Below is a small trained network, with its code and all its weights. Each question gives an input and a target symbol and asks what happens when units are switched off, that is, made to give their printed mean instead of their output.

import numpy as np


def w(rows, s, z=0):
    codes = np.array(rows[::2]) - 128.0
    scale = np.full(codes.shape[1], s)
    scale[-1] = z or s
    return codes * scale


def f(y):
    return np.maximum(y, 0)


def softmax(a):
    e = np.exp(a - a.max(-1, keepdims=True))
    return e / e.sum(-1, keepdims=True)


def log_softmax(a):
    a = a - a.max(-1, keepdims=True)
    return a - np.log(np.exp(a).sum(-1, keepdims=True))


def net(x, mask):
    ids = ['αεημξφ'.index(c) for c in x.split()]
    T = len(ids)
    res = E[ids] + P[:T]
    u = 0
    for l in range(3):
        q, k, v = (res @ M[l].T for M in (Q, K, V))
        z = softmax(np.where(np.tri(T) > 0, q @ k.T / 2**0.5, -1e9)) @ v
        res = res + np.where(mask[u], z, O[l][:, -1]) @ O[l][:, :-1]
        u += 1
        y = f(res @ A[l][:, :-1].T + A[l][:, -1])
        res = res + np.where(mask[u : u + 12], y, B[l][:, -1]) @ B[l][:, :-1]
        u += 12
    return log_softmax(res[-1] @ U[:, :-1].T + U[:, -1])


Q, K, V, O, A, B = {}, {}, {}, {}, {}, {}
E = w([
[124,94,143,147,158,182,23,174],'α',
[35,110,136,129,73,85,99,153],'ε',
[78,154,99,107,113,122,5,136],'η',
[134,244,134,182,159,192,50,28],'μ',
[161,135,190,14,82,107,105,161],'ξ',
[133,186,151,48,229,86,139,188],'φ',
],0.011)
P = w([
[201,74,2,159,118,104,173,150],'0',
[172,134,86,177,87,94,159,167],'1',
[169,155,121,156,69,107,117,149],'2',
[144,136,163,131,92,152,98,158],'3',
[141,124,192,124,116,153,78,125],'4',
[83,95,152,65,134,204,112,101],'5',
[94,155,203,99,160,148,81,111],'6',
[48,169,205,86,186,127,85,111],'7',
],0.0072)
Q[0] = w([
[78,81,143,131,89,91,201,2],'L0H0',
[49,226,214,4,187,158,14,175],'L0H0',
],0.0046)
K[0] = w([
[164,98,102,247,64,146,103,178],'L0H0',
[9,98,253,47,155,157,71,99],'L0H0',
],0.0051)
V[0] = w([
[254,239,13,103,74,16,156,172],'L0H0',
[135,142,76,48,97,197,66,87],'L0H0',
],0.0046)
O[0] = w([
[188,253,14,122,56,183,91,134,91],'L0H0',
[73,110,91,97,120,173,103,60,250],'L0H0',
],0.0069,0.002)
A[0] = w([
[97,73,76,164,144,137,2,134,254],'L0N0',
[128,140,123,87,194,102,141,158,146],'L0N1',
[106,201,94,156,99,87,103,120,115],'L0N2',
[195,170,146,182,160,114,87,164,130],'L0N3',
[168,146,103,134,175,130,139,112,139],'L0N4',
[91,172,162,48,152,125,101,110,226],'L0N5',
[45,134,128,93,35,99,84,137,156],'L0N6',
[146,130,108,160,126,150,133,87,139],'L0N7',
[90,163,89,140,136,142,94,110,134],'L0N8',
[192,136,172,42,115,94,136,175,187],'L0N9',
[130,69,192,192,170,105,83,144,155],'L0N10',
[128,143,116,59,108,134,141,127,188],'L0N11',
],0.0077,0.0027)
B[0] = w([
[67,95,98,212,126,187,112,189,250],'L0N0',
[175,147,140,86,216,98,84,110,146],'L0N1',
[174,106,171,169,122,149,72,123,150],'L0N2',
[142,191,104,85,98,210,101,140,157],'L0N3',
[127,163,103,158,183,174,160,97,137],'L0N4',
[128,62,255,98,177,160,132,81,196],'L0N5',
[103,87,153,201,93,89,80,122,175],'L0N6',
[91,147,143,147,178,99,132,91,135],'L0N7',
[101,131,168,183,150,168,96,87,157],'L0N8',
[215,98,149,68,148,67,139,131,153],'L0N9',
[57,130,112,77,146,156,136,212,184],'L0N10',
[178,132,208,105,194,40,80,131,147],'L0N11',
],0.0056,0.011)
Q[1] = w([
[78,133,103,152,196,81,140,164],'L1H0',
[206,191,77,48,117,58,254,62],'L1H0',
],0.0075)
K[1] = w([
[34,45,128,176,197,185,135,113],'L1H0',
[148,110,1,172,89,97,128,186],'L1H0',
],0.0069)
V[1] = w([
[100,198,104,191,146,172,140,14],'L1H0',
[186,143,149,107,189,55,105,2],'L1H0',
],0.0057)
O[1] = w([
[137,131,233,195,126,234,231,134,58],'L1H0',
[159,76,151,129,3,203,115,97,4],'L1H0',
],0.0072,0.0025)
A[1] = w([
[138,94,182,92,50,181,127,210,162],'L1N0',
[209,211,111,139,56,118,78,177,120],'L1N1',
[132,195,207,72,161,83,212,185,133],'L1N2',
[147,138,46,168,225,247,154,145,200],'L1N3',
[74,154,112,155,46,167,73,103,87],'L1N4',
[78,176,150,78,71,237,126,123,163],'L1N5',
[104,111,214,249,53,253,190,113,72],'L1N6',
[153,203,166,64,205,91,206,127,192],'L1N7',
[152,107,48,33,206,153,131,196,159],'L1N8',
[138,163,232,70,143,47,46,161,176],'L1N9',
[150,86,136,95,81,66,83,220,255],'L1N10',
[154,183,157,47,179,142,146,139,176],'L1N11',
],0.0052,0.0025)
B[1] = w([
[168,158,140,127,101,3,161,67,195],'L1N0',
[156,76,78,78,114,167,167,63,159],'L1N1',
[220,71,78,102,86,137,113,122,168],'L1N2',
[124,247,168,112,124,81,83,192,229],'L1N3',
[137,63,145,168,78,158,68,107,198],'L1N4',
[169,49,116,137,114,48,78,180,197],'L1N5',
[185,99,190,139,89,53,142,198,235],'L1N6',
[206,43,38,151,98,173,120,73,177],'L1N7',
[148,151,73,61,168,196,122,199,216],'L1N8',
[98,61,148,82,231,166,143,97,254],'L1N9',
[85,131,76,80,147,104,171,95,228],'L1N10',
[163,50,75,156,158,156,136,102,176],'L1N11',
],0.0052,0.0079)
Q[2] = w([
[135,170,137,129,199,75,241,96],'L2H0',
[220,94,33,142,30,128,223,1],'L2H0',
],0.0055)
K[2] = w([
[46,253,109,129,51,91,83,243],'L2H0',
[215,242,38,101,89,118,152,191],'L2H0',
],0.0057)
V[2] = w([
[176,130,123,98,176,254,116,176],'L2H0',
[164,123,141,14,119,47,180,135],'L2H0',
],0.0068)
O[2] = w([
[196,93,147,82,69,143,54,208,254],'L2H0',
[149,109,70,130,148,1,114,111,105],'L2H0',
],0.012,0.0076)
A[2] = w([
[140,110,79,69,167,137,93,132,100],'L2N0',
[191,86,1,53,157,92,120,119,133],'L2N1',
[184,94,179,141,142,130,130,92,101],'L2N2',
[149,170,119,122,154,181,174,131,141],'L2N3',
[193,101,155,101,87,97,111,156,89],'L2N4',
[148,67,159,139,59,171,86,157,147],'L2N5',
[122,157,37,103,204,132,210,91,215],'L2N6',
[62,195,130,95,113,189,156,90,154],'L2N7',
[121,136,132,50,143,212,107,101,221],'L2N8',
[156,109,117,68,57,130,81,128,2],'L2N9',
[126,86,62,145,179,128,80,147,167],'L2N10',
[214,95,141,105,92,193,176,150,99],'L2N11',
],0.0066,0.0021)
B[2] = w([
[111,167,153,143,108,99,122,127,220],'L2N0',
[120,70,220,189,136,148,109,160,252],'L2N1',
[100,157,108,129,33,77,140,147,166],'L2N2',
[154,71,154,186,118,100,115,72,149],'L2N3',
[116,88,73,139,200,173,154,43,223],'L2N4',
[148,145,73,90,143,118,242,107,251],'L2N5',
[209,141,90,7,136,112,248,108,149],'L2N6',
[97,8,93,214,218,146,102,2,152],'L2N7',
[120,113,73,114,48,94,52,106,213],'L2N8',
[112,131,107,106,154,208,203,108,212],'L2N9',
[132,167,145,59,118,52,185,163,221],'L2N10',
[99,124,99,143,155,54,130,82,190],'L2N11',
],0.0059,0.016)
U = w([
[119,179,146,39,96,123,77,190,163],'α',
[69,160,65,108,223,104,233,90,253],'ε',
[86,46,119,213,230,230,67,86,14],'η',
[147,96,252,160,135,136,194,175,148],'μ',
[136,101,137,175,135,42,48,110,38],'ξ',
[190,55,95,64,146,160,158,88,160],'φ',
],0.0039,0.0016)

Each question gives the input, a string of symbols that net reads in full, and the target symbol t.
The units are the heads (2 rows each of Q, K, V and O) and the neurons (one row each of A and B). Each row of codes is followed by its name. A weight is (code - 128) times the scale printed after its matrix; where a second scale follows, it is the last column's (O, A, B and U).
mask holds one flag per unit, layer by layer, with each layer's heads first. A switched-off unit (its flag False) gives its mean, the last column of its rows in O or B, instead of its output. The means were averaged over made-up inputs and are rounded, as every weight is.
A unit's drop is (log p(t) with every unit on - log p(t) with that unit switched off) / (log p(t) with every unit on - log p(t) with every unit switched off).
most important unit: the unit with the biggest drop
k most important neurons: the k neurons with the biggest drops, biggest first
top k neurons in layer l: the k neurons of layer l with the biggest drops, biggest first
drop when u is switched off: that unit's drop, to one decimal
input φ η φ η μ η α ε, target η: most important unit : L0H0
input α φ α η ξ φ η α, target φ: 2 most important neurons : (L0N0 L0N5)
input ξ φ α α φ φ α, target φ: top 2 neurons in layer 0 : (L0N0 L0N1)
input η α α η ε α α, target ε: 3 most important neurons : (L0N6 L1N8 L0N10)
input ε α ξ ε α, target ξ: 2 most important neurons : (L0N0 L0N11)
input α α η α α μ α η, target μ: 2 most important neurons : (L1N6 L0N0)
input α φ ε φ φ μ, target φ: 4 most important neurons : (L2N4 L2N5 L2N9 L0N0)
input α α α α φ ξ α η, target ξ: 3 most important neurons : (L0N0 L1N8 L0N3)
input μ ξ ε ε, target ξ: 4 most important neurons : (L0N0 L0N9 L0N11 L1N3)
input ε η φ α φ, target φ: 3 most important neurons : (L2N6 L0N0 L1N7)
input φ α α α η α α α, target α: top 3 neurons in layer 0 : (L0N10 L0N5 L0N1)
input η α μ ξ φ ξ α α, target ξ: 2 most important neurons : (L1N8 L0N3)
input φ α η α α, target η: top 2 neurons in layer 2 : (L2N7 L2N5)
input α η α α α α φ, target φ: 2 most important neurons : (L1N7 L0N0)
input μ α ε α μ α ε, target μ: top 2 neurons in layer 1 : (L1N6 L1N10)
input α α α α η ε, target η: most important neuron : (L2N5)
input η α ε ξ φ α η, target φ: 2 most important neurons : (L0N0 L0N1)
input ξ α η, target ξ: 3 most important neurons : (L0N0 L0N9 L0N11)
input φ η μ, target φ: top 2 neurons in layer 2 : (L2N4 L2N5)
input μ α α, target μ: most important unit : L1H0
input η η η μ α ε, target μ: 2 most important neurons : (L1N6 L0N8)
input μ μ α η φ ξ α μ, target ξ: top 2 neurons in layer 0 : (L0N11 L0N0)
input α η α, target η: top 2 neurons in layer 2 : (L2N7 L2N10)
input η φ φ α α η φ ε, target φ: top 3 neurons in layer 0 : (L0N0 L0N1 L0N5)
input η α φ α μ η, target μ: drop when L2N6 is switched off : 0.0
input η ε ε α, target ε: drop when L2N1 is switched off : 0.2
input α ε η η α α μ, target μ: drop when L1N6 is switched off : 0.5
input α α μ, target μ: drop when L1N6 is switched off : 0.6
